Below are the code and all the weights of a small trained network. Each question names an input and a class and asks about switching units off, where a switched-off unit gives its printed mean instead of its output.

import numpy as np


def w(rows, s, z=0):
    codes = np.array(rows[::2]) - 128.0
    scale = np.full(codes.shape[1], s)
    scale[-1] = z or s
    return codes * scale


def norm(h):
    return h / np.sqrt((h * h).mean(-1, keepdims=True) + 1e-5)


def f(y):
    return np.maximum(y, 0)


def log_softmax(a):
    a = a - a.max(-1, keepdims=True)
    return a - np.log(np.exp(a).sum(-1, keepdims=True))


def net(x, mask):
    res = np.array(x, float).reshape(1, 8) / 4 @ E
    u = 0
    for l in range(3):
        y = f(norm(res) @ A[l][:, :-1].T + A[l][:, -1])
        res = res + np.where(mask[u : u + 7], y, B[l][:, -1]) @ B[l][:, :-1]
        u += 7
    return log_softmax(norm(res)[-1] @ U[:, :-1].T + U[:, -1])


A, B = {}, {}
E = w([
[135,188,127,28,181],'x0',
[20,142,192,87,60],'x1',
[128,127,125,127,126],'x2',
[125,134,126,130,128],'x3',
[122,143,127,138,135],'x4',
[119,141,129,134,132],'x5',
[90,86,10,165,96],'x6',
[129,129,129,130,127],'x7',
],0.013)
A[0] = w([
[147,106,115,154,129,178],'L0N0',
[143,91,175,200,108,2],'L0N1',
[115,140,58,77,122,65],'L0N2',
[164,72,92,138,106,35],'L0N3',
[177,117,253,193,94,90],'L0N4',
[29,133,174,89,89,236],'L0N5',
[148,127,81,144,138,126],'L0N6',
],0.012,0.0053)
B[0] = w([
[130,112,142,158,171,177],'L0N0',
[160,200,171,24,229,159],'L0N1',
[48,81,113,66,212,157],'L0N2',
[127,94,134,186,119,154],'L0N3',
[49,33,64,159,255,210],'L0N4',
[50,129,219,159,90,254],'L0N5',
[114,94,121,218,198,171],'L0N6',
],0.0087,0.009)
A[1] = w([
[82,144,107,143,173,122],'L1N0',
[67,160,111,50,130,125],'L1N1',
[52,94,121,245,43,134],'L1N2',
[232,158,132,96,140,136],'L1N3',
[216,185,176,63,118,76],'L1N4',
[121,124,76,99,207,3],'L1N5',
[223,173,162,91,197,143],'L1N6',
],0.012,0.0041)
B[1] = w([
[188,45,140,122,136,190],'L1N0',
[120,51,156,163,174,181],'L1N1',
[188,139,63,144,16,254],'L1N2',
[146,106,93,99,37,166],'L1N3',
[100,197,109,145,38,162],'L1N4',
[188,132,171,89,129,187],'L1N5',
[229,195,81,66,8,211],'L1N6',
],0.011,0.0087)
A[2] = w([
[32,130,131,84,123,239],'L2N0',
[82,251,185,148,85,173],'L2N1',
[215,62,24,150,161,165],'L2N2',
[105,59,253,79,101,238],'L2N3',
[223,156,187,77,220,252],'L2N4',
[164,105,55,129,192,178],'L2N5',
[51,103,158,140,198,6],'L2N6',
],0.011,0.0023)
B[2] = w([
[156,116,118,207,200,177],'L2N0',
[173,160,165,48,158,177],'L2N1',
[86,100,241,115,188,245],'L2N2',
[131,132,91,169,174,214],'L2N3',
[212,160,139,5,97,205],'L2N4',
[64,206,151,111,172,194],'L2N5',
[145,122,103,163,105,159],'L2N6',
],0.013,0.011)
U = w([
[132,193,167,88,248,61],'0',
[79,84,91,227,196,91],'1',
[184,184,48,106,16,252],'2',
],0.014,0.0028)

Each question gives the input, the list of numbers given to net, and the class t.
The units are the neurons (one row each of A and B). Each row of codes is followed by its name. A weight is (code - 128) times the scale printed after its matrix; where a second scale follows, it is the last column's (A, B and U).
mask holds one flag per neuron, layer by layer. A switched-off neuron (its flag False) gives its mean, the last column of its row in B, instead of its output. The means were averaged over made-up inputs and are rounded, as every weight is.
A unit's drop is (log p(t) with every unit on - log p(t) with that unit switched off) / (log p(t) with every unit on - log p(t) with every unit switched off).
unit that matters most: the unit with the biggest drop
k most important neurons: the k neurons with the biggest drops, biggest first
k most important neurons of layer l: the k neurons of layer l with the biggest drops, biggest first
drop of u: that unit's drop, to one decimal
input [1,2,-2,2,0,-1,4,-1], class 1: unit that matters most : L0N2
input [-8,2,-6,4,-3,-4,7,-2], class 2: 2 most important neurons : L1N2, L0N4
input [1,-2,-5,4,-2,-7,7,-8], class 0: 4 most important neurons : L2N2, L0N5, L0N2, L2N5
input [-8,-7,2,-5,3,-7,-4,7], class 0: 2 most important neurons of layer 0 : L0N1, L0N5
input [0,2,-2,-3,6,6,2,-6], class 2: 3 most important neurons : L1N2, L0N4, L2N2
input [1,-8,4,-3,-6,-6,-5,4], class 2: 2 most important neurons of layer 1 : L1N6, L1N3
input [-5,1,6,1,-5,3,7,-8], class 2: 2 most important neurons of layer 1 : L1N2, L1N1
input [-1,7,-2,-1,1,3,-6,-6], class 1: 3 most important neurons : L0N4, L2N4, L1N6
input [7,1,6,-7,-8,7,8,0], class 1: 2 most important neurons of layer 1 : L1N6, L1N1
input [5,-7,-8,8,-5,5,-2,6], class 2: drop of L1N6 : 0.1
input [5,-7,5,2,-4,-8,8,-7], class 0: drop of L1N5 : 0.1
input [-6,5,6,-5,-2,6,-5,-1], class 1: drop of L0N4 : 0.4
input [-7,6,-7,4,-7,-1,-5,-1], class 1: drop of L0N4 : 0.3
